Below is a small trained network, with its code and all its weights. Each question gives an input and a class and asks what happens when units are switched off, that is, made to give their printed mean instead of their output.

import numpy as np


def w(rows, s, z=0):
    codes = np.array(rows[::2]) - 128.0
    scale = np.full(codes.shape[1], s)
    scale[-1] = z or s
    return codes * scale


def f(y):
    return y / 2 * (1 + np.tanh(0.7978845608 * (y + 0.044715 * y**3)))


def log_softmax(a):
    a = a - a.max(-1, keepdims=True)
    return a - np.log(np.exp(a).sum(-1, keepdims=True))


def net(x, mask):
    res = np.array(x, float).reshape(1, 7) / 4 @ E
    y = f(res @ A[0][:, :-1].T + A[0][:, -1])
    res = res + np.where(mask, y, B[0][:, -1]) @ B[0][:, :-1]
    return log_softmax(res[-1] @ U[:, :-1].T + U[:, -1])


A, B = {}, {}
E = w([
[136,176,186,218,150],'x0',
[159,86,151,254,65],'x1',
[190,123,162,132,186],'x2',
[191,123,244,36,154],'x3',
[243,111,85,187,237],'x4',
[248,146,103,18,101],'x5',
[208,225,82,115,160],'x6',
],0.0074)
A[0] = w([
[152,28,197,159,101,152],'n0',
[130,169,71,155,92,58],'n1',
[141,156,178,75,196,61],'n2',
[174,86,221,164,130,167],'n3',
[127,148,69,170,146,49],'n4',
[49,171,146,116,58,178],'n5',
[133,163,70,50,52,198],'n6',
[146,132,8,108,131,229],'n7',
[77,73,116,155,180,57],'n8',
[149,228,101,52,187,254],'n9',
[141,123,56,221,122,182],'n10',
[48,80,179,123,54,99],'n11',
[77,91,110,154,215,68],'n12',
[51,98,158,187,218,127],'n13',
[34,110,156,120,38,173],'n14',
[197,72,105,134,166,77],'n15',
[129,91,67,198,54,181],'n16',
[110,130,37,38,119,217],'n17',
],0.012,0.0049)
B[0] = w([
[25,110,166,130,149,196],'n0',
[108,109,113,100,55,152],'n1',
[196,162,163,187,95,174],'n2',
[72,72,139,116,228,195],'n3',
[99,194,126,137,49,158],'n4',
[97,32,180,75,177,226],'n5',
[191,40,77,144,167,218],'n6',
[80,83,113,146,87,205],'n7',
[178,232,37,106,151,164],'n8',
[226,104,118,238,80,234],'n9',
[37,147,95,141,15,226],'n10',
[15,171,221,75,184,229],'n11',
[207,171,50,156,143,164],'n12',
[151,77,2,191,104,215],'n13',
[38,108,192,93,149,253],'n14',
[100,98,211,146,161,173],'n15',
[74,179,159,154,18,223],'n16',
[144,4,96,146,153,216],'n17',
],0.0076,0.012)
U = w([
[71,127,135,123,211,103],'0',
[239,196,181,185,154,128],'1',
[149,229,115,33,116,3],'2',
[143,4,55,128,155,215],'3',
[148,231,116,44,117,7],'4',
[153,222,121,37,112,41],'5',
[48,101,254,107,142,145],'6',
[88,214,89,205,52,223],'7',
],0.0093,0.0049)

Each question gives the input, the list of numbers given to net, and the class t.
The units are the neurons (one row each of A and B). Each row of codes is followed by its name. A weight is (code - 128) times the scale printed after its matrix; where a second scale follows, it is the last column's (A, B and U).
mask holds one flag per neuron, in row order. A switched-off neuron (its flag False) gives its mean, the last column of its row in B, instead of its output. The means were averaged over made-up inputs and are rounded, as every weight is.
A unit's drop is (log p(t) with every unit on - log p(t) with that unit switched off) / (log p(t) with every unit on - log p(t) with every unit switched off).
The circuit of an input: a set's keep is (log p(t) with only the set's units on - log p(t) with every unit switched off) / (log p(t) with every unit on - log p(t) with every unit switched off). Starting from the 12 units with the biggest drops (on a tie, the unit counted first), units are removed one at a time, each time the one whose removal leaves the highest keep (on an exact tie, the one counted first), for as long as the keep stays at least 0.8.
units of the circuit, in order: the units of the circuit, biggest drop first
k most important neurons: the k neurons with the biggest drops, biggest first
drop when u is switched off: that unit's drop, to one decimal
input [-4,-2,5,6,-7,8,-7], class 3: units of the circuit, in order	n6
input [-7,6,8,-5,1,4,4], class 7: units of the circuit, in order	n5, n10
input [1,2,6,-1,1,-3,2], class 7: 3 most important neurons	n5, n17, n6
input [-4,-5,-1,4,4,-6,-4], class 3: 2 most important neurons	n13, n16
input [-3,-1,4,-2,7,-3,-8], class 7: 4 most important neurons	n17, n5, n6, n8
input [-7,4,3,8,-6,3,7], class 3: 2 most important neurons	n6, n17
input [4,0,8,5,7,-7,-2], class 3: 3 most important neurons	n13, n11, n3
input [-3,-7,-5,8,6,-3,7], class 1: 2 most important neurons	n2, n9
input [-2,8,-4,2,-4,4,6], class 3: 2 most important neurons	n6, n11
input [-2,-8,-8,3,3,-2,-8], class 3: 2 most important neurons	n17, n16
input [-7,1,-1,0,2,-7,6], class 7: drop when n6 is switched off	0.1
input [2,-1,5,5,6,1,-8], class 0: drop when n15 is switched off	-0.1
input [-2,-7,8,4,6,-6,-8], class 3: drop when n13 is switched off	1.0
input [2,-8,2,6,-1,8,6], class 1: units of the circuit, in order	n9
input [5,-5,1,0,2,-4,1], class 1: drop when n16 is switched off	0.2
